Below is a small trained network, with its code and all its weights. Each question gives an input and a class and asks what happens when units are switched off, that is, made to give their printed mean instead of their output.

import numpy as np


def w(rows, s, z=0):
    codes = np.array(rows[::2]) - 128.0
    scale = np.full(codes.shape[1], s)
    scale[-1] = z or s
    return codes * scale


def norm(h):
    return h / np.sqrt((h * h).mean(-1, keepdims=True) + 1e-5)


def f(y):
    return y / 2 * (1 + np.tanh(0.7978845608 * (y + 0.044715 * y**3)))


def log_softmax(a):
    a = a - a.max(-1, keepdims=True)
    return a - np.log(np.exp(a).sum(-1, keepdims=True))


def net(x, mask):
    res = np.array(x, float).reshape(1, 2) / 4 @ E
    u = 0
    for l in range(2):
        y = f(norm(res) @ A[l][:, :-1].T + A[l][:, -1])
        res = res + np.where(mask[u : u + 13], y, B[l][:, -1]) @ B[l][:, :-1]
        u += 13
    return log_softmax(norm(res)[-1] @ U[:, :-1].T + U[:, -1])


A, B = {}, {}
E = w([
[100,88,206,118,154,111,250,100],'x0',
[87,69,116,172,104,254,178,165],'x1',
],0.0067)
A[0] = w([
[110,191,98,82,139,169,80,126,30],'L0N0',
[93,144,179,139,71,113,123,81,26],'L0N1',
[75,98,193,125,2,135,120,123,27],'L0N2',
[210,180,87,156,86,150,135,104,8],'L0N3',
[149,140,209,106,139,193,165,55,109],'L0N4',
[106,137,117,179,107,185,180,189,184],'L0N5',
[161,98,61,115,188,169,195,160,46],'L0N6',
[130,137,119,207,168,84,156,187,122],'L0N7',
[160,92,128,87,136,137,143,112,148],'L0N8',
[200,153,102,152,201,209,90,139,132],'L0N9',
[103,57,126,143,150,100,166,107,143],'L0N10',
[202,174,115,222,180,70,75,75,74],'L0N11',
[123,174,224,108,98,88,56,26,62],'L0N12',
],0.0056,0.0013)
B[0] = w([
[123,74,108,216,117,99,203,97,163],'L0N0',
[114,121,83,120,147,122,101,240,119],'L0N1',
[147,110,163,100,187,105,52,82,139],'L0N2',
[102,64,127,176,138,93,177,105,141],'L0N3',
[110,152,59,253,124,68,101,140,186],'L0N4',
[191,239,93,37,130,119,145,127,253],'L0N5',
[183,137,176,46,170,108,48,128,161],'L0N6',
[88,162,127,82,115,138,104,128,128],'L0N7',
[128,174,151,153,80,114,100,146,137],'L0N8',
[74,133,135,164,127,52,177,63,195],'L0N9',
[85,184,78,122,67,82,98,102,176],'L0N10',
[181,118,135,135,204,213,175,85,213],'L0N11',
[196,248,154,115,159,178,127,167,212],'L0N12',
],0.0047,0.0035)
A[1] = w([
[126,109,152,111,131,137,127,161,147],'L1N0',
[115,100,130,141,99,202,153,145,169],'L1N1',
[98,177,139,106,101,102,91,188,92],'L1N2',
[172,113,134,154,127,88,81,125,117],'L1N3',
[134,128,174,115,133,92,196,163,38],'L1N4',
[127,162,196,154,143,147,184,122,100],'L1N5',
[124,71,88,163,126,136,1,140,81],'L1N6',
[191,165,123,148,117,171,99,137,148],'L1N7',
[105,116,150,97,186,97,98,115,72],'L1N8',
[80,96,178,123,135,81,170,166,5],'L1N9',
[83,70,172,95,110,93,148,131,3],'L1N10',
[112,125,74,68,57,73,56,128,141],'L1N11',
[99,85,153,107,124,213,104,162,108],'L1N12',
],0.0098,0.0026)
B[1] = w([
[169,189,43,141,102,109,107,77,121],'L1N0',
[208,187,158,81,203,56,67,102,241],'L1N1',
[162,93,128,183,209,137,177,67,137],'L1N2',
[114,134,162,48,99,163,141,167,162],'L1N3',
[117,57,89,117,110,186,116,177,199],'L1N4',
[95,93,95,160,97,130,89,102,226],'L1N5',
[55,154,150,113,35,172,216,156,221],'L1N6',
[73,64,126,139,112,96,147,134,255],'L1N7',
[165,108,119,58,83,170,92,108,133],'L1N8',
[75,205,90,130,48,201,102,185,173],'L1N9',
[56,121,69,186,3,147,230,149,142],'L1N10',
[97,50,139,193,171,166,165,113,169],'L1N11',
[215,140,181,51,196,10,85,92,195],'L1N12',
],0.0063,0.005)
U = w([
[228,172,147,12,164,86,93,120,208],'0',
[48,154,92,119,9,161,163,149,154],'1',
[135,84,107,196,201,141,153,90,146],'2',
[178,102,162,140,93,143,82,152,2],'3',
],0.015,0.0042)

Each question gives the input, the list of numbers given to net, and the class t.
The units are the neurons (one row each of A and B). Each row of codes is followed by its name. A weight is (code - 128) times the scale printed after its matrix; where a second scale follows, it is the last column's (A, B and U).
mask holds one flag per neuron, layer by layer. A switched-off neuron (its flag False) gives its mean, the last column of its row in B, instead of its output. The means were averaged over made-up inputs and are rounded, as every weight is.
A unit's drop is (log p(t) with every unit on - log p(t) with that unit switched off) / (log p(t) with every unit on - log p(t) with every unit switched off).
unit that matters most: the unit with the biggest drop
k most important neurons: the k neurons with the biggest drops, biggest first
top k neurons in layer l: the k neurons of layer l with the biggest drops, biggest first
drop when u is switched off: that unit's drop, to one decimal
input [3,-3], class 2: unit that matters most -> L0N12
input [-5,-4], class 1: top 3 neurons in layer 1 -> [L1N1 L1N12 L1N7]
input [5,5], class 0: 2 most important neurons -> [L0N9 L1N1]
input [-3,-1], class 2: top 2 neurons in layer 0 -> [L0N11 L0N0]
input [-3,3], class 2: top 2 neurons in layer 1 -> [L1N11 L1N12]
input [0,3], class 2: top 2 neurons in layer 0 -> [L0N5 L0N11]
input [3,-2], class 2: top 3 neurons in layer 1 -> [L1N2 L1N6 L1N1]
input [-8,-7], class 1: top 4 neurons in layer 1 -> [L1N1 L1N12 L1N6 L1N3]
input [6,-5], class 1: 2 most important neurons -> [L0N5 L1N1]
input [4,-1], class 1: 2 most important neurons -> [L0N5 L1N9]
input [-2,1], class 2: top 3 neurons in layer 1 -> [L1N6 L1N12 L1N1]
input [3,3], class 2: top 3 neurons in layer 0 -> [L0N4 L0N5 L0N9]
input [-3,2], class 2: 2 most important neurons -> [L0N9 L0N4]
input [2,-2], class 2: unit that matters most -> L1N2
input [0,-2], class 2: 2 most important neurons -> [L1N6 L1N1]
input [0,-3], class 2: top 2 neurons in layer 0 -> [L0N5 L0N6]
input [-6,6], class 0: top 2 neurons in layer 0 -> [L0N4 L0N10]
input [-2,2], class 2: drop when L0N12 is switched off -> 0.2
input [0,8], class 0: drop when L1N10 is switched off -> 0.0
input [-4,0], class 1: unit that matters most -> L1N6
